Below are the code and all the weights of a small trained network. Each question names an input and a target symbol and asks about switching units off, where a switched-off unit gives its printed mean instead of its output.

import numpy as np


def w(rows, s, z=0):
    codes = np.array(rows[::2]) - 128.0
    scale = np.full(codes.shape[1], s)
    scale[-1] = z or s
    return codes * scale


def f(y):
    return np.maximum(y, 0)


def softmax(a):
    e = np.exp(a - a.max(-1, keepdims=True))
    return e / e.sum(-1, keepdims=True)


def log_softmax(a):
    a = a - a.max(-1, keepdims=True)
    return a - np.log(np.exp(a).sum(-1, keepdims=True))


def net(x, mask):
    ids = ['ΘΛΣΩβγδεζμπτφψ'.index(c) for c in x.split()]
    T = len(ids)
    res = E[ids] + P[:T]
    q, k, v = (res @ M[0].T for M in (Q, K, V))
    z = softmax(np.where(np.tri(T) > 0, q @ k.T / 2**0.5, -1e9)) @ v
    res = res + np.where(mask[0], z, O[0][:, -1]) @ O[0][:, :-1]
    y = f(res @ A[0][:, :-1].T + A[0][:, -1])
    res = res + np.where(mask[1:17], y, B[0][:, -1]) @ B[0][:, :-1]
    return log_softmax(res[-1] @ U[:, :-1].T + U[:, -1])


Q, K, V, O, A, B = {}, {}, {}, {}, {}, {}
E = w([
[57,69,41,126,117],'Θ',
[88,62,229,150,212],'Λ',
[108,92,110,113,83],'Σ',
[59,164,142,114,249],'Ω',
[150,200,133,221,152],'β',
[122,75,106,105,89],'γ',
[113,93,113,105,80],'δ',
[133,39,169,40,163],'ε',
[224,143,139,73,73],'ζ',
[95,184,124,131,96],'μ',
[146,232,51,79,165],'π',
[105,172,152,156,88],'τ',
[102,179,91,111,107],'φ',
[95,162,153,151,83],'ψ',
],0.016)
P = w([
[2,151,121,156,66],'0',
[45,127,116,164,83],'1',
[93,115,123,164,100],'2',
[117,110,127,155,105],'3',
[130,126,128,136,115],'4',
[144,132,131,126,122],'5',
[152,140,131,114,129],'6',
[163,150,134,102,134],'7',
[169,158,135,90,139],'8',
[171,166,139,85,146],'9',
[173,175,141,81,152],'10',
],0.0096)
Q[0] = w([
[163,185,170,191,145],'head 1',
[110,75,250,106,159],'head 1',
],0.013)
K[0] = w([
[172,248,187,180,122],'head 1',
[112,105,204,110,191],'head 1',
],0.012)
V[0] = w([
[72,179,114,106,253],'head 1',
[236,170,106,66,155],'head 1',
],0.0064)
O[0] = w([
[110,49,196,83,86,132],'head 1',
[185,29,1,175,111,5],'head 1',
],0.0099,0.0026)
A[0] = w([
[168,90,166,50,15,155],'neuron 1',
[194,59,203,53,120,106],'neuron 2',
[124,192,98,207,164,180],'neuron 3',
[26,33,132,224,137,10],'neuron 4',
[128,69,158,167,56,192],'neuron 5',
[110,171,112,167,255,65],'neuron 6',
[156,101,180,133,223,205],'neuron 7',
[74,191,44,111,133,107],'neuron 8',
[153,54,58,49,167,255],'neuron 9',
[78,147,128,98,217,55],'neuron 10',
[161,173,192,88,132,18],'neuron 11',
[129,176,105,59,148,75],'neuron 12',
[99,207,114,153,68,54],'neuron 13',
[195,100,45,142,93,10],'neuron 14',
[100,24,78,219,156,159],'neuron 15',
[32,179,143,178,143,181],'neuron 16',
],0.0084,0.0052)
B[0] = w([
[85,172,76,141,130,218],'neuron 1',
[88,140,100,200,107,200],'neuron 2',
[96,164,118,59,69,188],'neuron 3',
[165,217,130,34,86,143],'neuron 4',
[72,184,124,113,57,167],'neuron 5',
[59,62,85,110,58,148],'neuron 6',
[167,144,149,87,105,184],'neuron 7',
[118,123,160,212,50,196],'neuron 8',
[152,186,169,125,145,241],'neuron 9',
[113,43,56,99,142,162],'neuron 10',
[85,76,85,144,80,150],'neuron 11',
[118,88,137,177,133,166],'neuron 12',
[97,118,65,116,164,176],'neuron 13',
[178,59,132,99,209,149],'neuron 14',
[1,146,15,138,80,138],'neuron 15',
[192,96,113,117,183,254],'neuron 16',
],0.0098,0.0065)
U = w([
[10,180,61,118,54,160],'Θ',
[210,187,225,84,77,255],'Λ',
[201,176,154,118,198,178],'Σ',
[189,113,82,53,219,141],'Ω',
[127,98,123,139,123,70],'β',
[123,103,119,146,132,80],'γ',
[125,115,123,130,126,49],'δ',
[124,99,125,141,129,87],'ε',
[126,82,130,168,152,153],'ζ',
[125,111,119,134,125,47],'μ',
[129,102,122,140,137,89],'π',
[120,105,124,139,131,64],'τ',
[122,112,124,131,124,55],'φ',
[124,106,124,135,121,63],'ψ',
],0.011,0.0064)

Each question gives the input, a string of symbols that net reads in full, and the target symbol t.
The units are the heads (2 rows each of Q, K, V and O) and the neurons (one row each of A and B). Each row of codes is followed by its name. A weight is (code - 128) times the scale printed after its matrix; where a second scale follows, it is the last column's (O, A, B and U).
mask holds one flag per unit, heads first, then neurons. A switched-off unit (its flag False) gives its mean, the last column of its rows in O or B, instead of its output. The means were averaged over made-up inputs and are rounded, as every weight is.
A unit's drop is (log p(t) with every unit on - log p(t) with that unit switched off) / (log p(t) with every unit on - log p(t) with every unit switched off).
k most important neurons: the k neurons with the biggest drops, biggest first
drop when u is switched off: that unit's drop, to one decimal
input μ π ε Ω Ω Σ ψ Θ ζ π, target Λ: 3 most important neurons	neuron 9; neuron 8; neuron 1
input Λ ζ τ γ Ω, target Ω: 3 most important neurons	neuron 16; neuron 10; neuron 8
input ε π Σ δ φ τ β, target Θ: most important neuron	neuron 3
input τ ζ ε, target Θ: 2 most important neurons	neuron 2; neuron 16
input γ Θ ψ Θ γ ε ζ ε π, target Θ: 2 most important neurons	neuron 6; neuron 16
input Σ γ ε ψ Ω Ω, target Ω: 2 most important neurons	neuron 10; neuron 8
input ζ μ ζ ζ Σ ε β γ ψ ζ π, target Θ: 2 most important neurons	neuron 6; neuron 3
input ζ Ω Λ γ Λ ε, target Θ: 2 most important neurons	neuron 2; neuron 1
input ε γ ζ β π ψ ζ τ γ Θ ζ, target Σ: 2 most important neurons	neuron 14; neuron 9
input ψ β Σ π δ ε Σ ψ Λ Ω ζ, target Θ: 2 most important neurons	neuron 1; neuron 2
input Λ ε ζ ζ ζ π γ ζ, target Ω: drop when neuron 2 is switched off	0.0
input ζ γ ε Θ Θ ζ ε ζ ζ, target Ω: drop when neuron 8 is switched off	0.2
input Θ π ψ Θ ζ, target Θ: drop when neuron 1 is switched off	0.3
input μ ζ γ Σ Θ Θ Λ β, target Θ: drop when neuron 6 is switched off	0.2
